Below is a small trained network, with its code and all its weights. Each question gives an input and a target symbol and asks what happens when units are switched off, that is, made to give their printed mean instead of their output.

import numpy as np


def w(rows, s, z=0):
    codes = np.array(rows[::2]) - 128.0
    scale = np.full(codes.shape[1], s)
    scale[-1] = z or s
    return codes * scale


def norm(h):
    return h / np.sqrt((h * h).mean(-1, keepdims=True) + 1e-5)


def f(y):
    return np.maximum(y, 0)


def softmax(a):
    e = np.exp(a - a.max(-1, keepdims=True))
    return e / e.sum(-1, keepdims=True)


def log_softmax(a):
    a = a - a.max(-1, keepdims=True)
    return a - np.log(np.exp(a).sum(-1, keepdims=True))


def net(x, mask):
    ids = ['γεξτψω'.index(c) for c in x.split()]
    T = len(ids)
    res = E[ids] + P[:T]
    r = norm(res)
    for j in range(2):
        rows = slice(3 * j, 3 * j + 3)
        q, k, v = (r @ M[0][rows].T for M in (Q, K, V))
        z = softmax(np.where(np.tri(T) > 0, q @ k.T / 3**0.5, -1e9)) @ v
        o = O[0][rows]
        res = res + np.where(mask[j], z, o[:, -1]) @ o[:, :-1]
    y = f(norm(res) @ A[0][:, :-1].T + A[0][:, -1])
    res = res + np.where(mask[2:10], y, B[0][:, -1]) @ B[0][:, :-1]
    return log_softmax(norm(res)[-1] @ U[:, :-1].T + U[:, -1])


Q, K, V, O, A, B = {}, {}, {}, {}, {}, {}
E = w([
[203,130,202,114,117],'γ',
[183,110,105,138,157],'ε',
[175,248,143,38,140],'ξ',
[15,121,113,103,104],'τ',
[100,206,103,171,121],'ψ',
[171,62,75,175,153],'ω',
],0.016)
P = w([
[178,176,93,92,70],'0',
[131,117,133,118,88],'1',
[119,84,137,124,135],'2',
[112,53,142,129,165],'3',
[101,24,146,126,196],'4',
[113,2,145,113,204],'5',
],0.0076)
Q[0] = w([
[254,105,224,169,119],'H1',
[110,181,104,164,97],'H1',
[117,94,88,185,152],'H1',
[111,180,143,223,114],'H2',
[80,50,139,143,94],'H2',
[147,49,41,132,233],'H2',
],0.0097)
K[0] = w([
[205,110,145,48,149],'H1',
[187,206,74,195,4],'H1',
[112,86,136,150,191],'H1',
[124,185,87,183,35],'H2',
[111,62,143,212,180],'H2',
[60,162,224,126,255],'H2',
],0.0097)
V[0] = w([
[147,177,171,156,97],'H1',
[98,107,155,254,64],'H1',
[126,154,201,49,80],'H1',
[180,128,118,42,155],'H2',
[98,102,189,72,45],'H2',
[179,28,160,95,105],'H2',
],0.0071)
O[0] = w([
[159,159,151,135,230,147],'H1',
[137,199,128,21,148,37],'H1',
[112,68,127,215,197,139],'H1',
[102,132,70,169,66,251],'H2',
[22,117,169,100,2,101],'H2',
[26,223,131,99,204,118],'H2',
],0.0067,0.0028)
A[0] = w([
[24,76,211,157,60,83],'N1',
[40,58,124,197,162,155],'N2',
[177,103,72,82,130,2],'N3',
[172,129,155,178,114,77],'N4',
[145,254,100,91,118,124],'N5',
[158,118,9,163,93,138],'N6',
[59,244,107,51,56,163],'N7',
[74,109,78,136,120,151],'N8',
],0.0095,0.004)
B[0] = w([
[168,74,128,62,232,186],'N1',
[98,186,168,116,92,210],'N2',
[93,79,163,99,171,170],'N3',
[136,67,68,72,168,182],'N4',
[64,115,151,89,123,254],'N5',
[91,156,143,146,116,254],'N6',
[154,251,173,162,98,215],'N7',
[191,166,138,126,135,173],'N8',
],0.011,0.0059)
U = w([
[254,85,133,107,139,196],'γ',
[198,202,165,122,79,209],'ε',
[62,89,120,20,142,4],'ξ',
[128,129,94,162,175,71],'τ',
[137,66,169,87,50,59],'ψ',
[159,93,143,188,72,182],'ω',
],0.0092,0.0042)

Each question gives the input, a string of symbols that net reads in full, and the target symbol t.
The units are the heads (3 rows each of Q, K, V and O) and the neurons (one row each of A and B). Each row of codes is followed by its name. A weight is (code - 128) times the scale printed after its matrix; where a second scale follows, it is the last column's (O, A, B and U).
mask holds one flag per unit, heads first, then neurons. A switched-off unit (its flag False) gives its mean, the last column of its rows in O or B, instead of its output. The means were averaged over made-up inputs and are rounded, as every weight is.
A unit's drop is (log p(t) with every unit on - log p(t) with that unit switched off) / (log p(t) with every unit on - log p(t) with every unit switched off).
The circuit of an input: a set's keep is (log p(t) with only the set's units on - log p(t) with every unit switched off) / (log p(t) with every unit on - log p(t) with every unit switched off). Starting from all 10 units, units are removed one at a time, each time the one whose removal leaves the highest keep (on an exact tie, the one counted first), for as long as the keep stays at least 0.8.
circuit, biggest first: the units of the circuit, biggest drop first
top k neurons: the k neurons with the biggest drops, biggest first
which heads matter: for each layer, one digit per head in row order, 1 if its drop is at least 0.15 and else 0, layers parted by /
drop of u: that unit's drop, to one decimal
input ε ξ ε, target ω: which heads matter	01
input ξ ω ξ ξ ξ, target τ: top 4 neurons	N5, N7, N4, N1
input ξ ξ ξ, target γ: circuit, biggest first	H1, N4, N5, H2
input γ ξ ω ξ, target ξ: which heads matter	11
input ω τ ε ξ ξ ω, target ω: top neuron	N5
input ξ τ ψ ω ψ, target ξ: top 2 neurons	N7, N5
input ε ψ γ ω, target ε: which heads matter	01
input τ ξ τ ε, target ψ: circuit, biggest first	H1, N1
input ε τ ω, target ψ: circuit, biggest first	H1, H2
input ξ ω ω ε τ, target ε: circuit, biggest first	N7, H1, N8
input ω ω ω, target ξ: circuit, biggest first	H1, N3
input γ ψ ω ε, target ξ: which heads matter	10
input ε ε ξ ξ, target ξ: top 3 neurons	N7, N5, N2
input ε ξ ψ ξ ε ξ, target γ: top 4 neurons	N5, N7, N2, N6
input ψ ξ ω ω, target ξ: circuit, biggest first	H1
input ξ γ ξ ξ ξ ξ, target τ: top 3 neurons	N7, N5, N4
input ε ψ γ, target γ: drop of N2	0.0
input γ ξ ε, target ω: drop of N3	0.0
input γ ψ ψ ψ, target γ: drop of N8	-0.1
input ψ τ ψ ξ γ ε, target ε: top neuron	N2
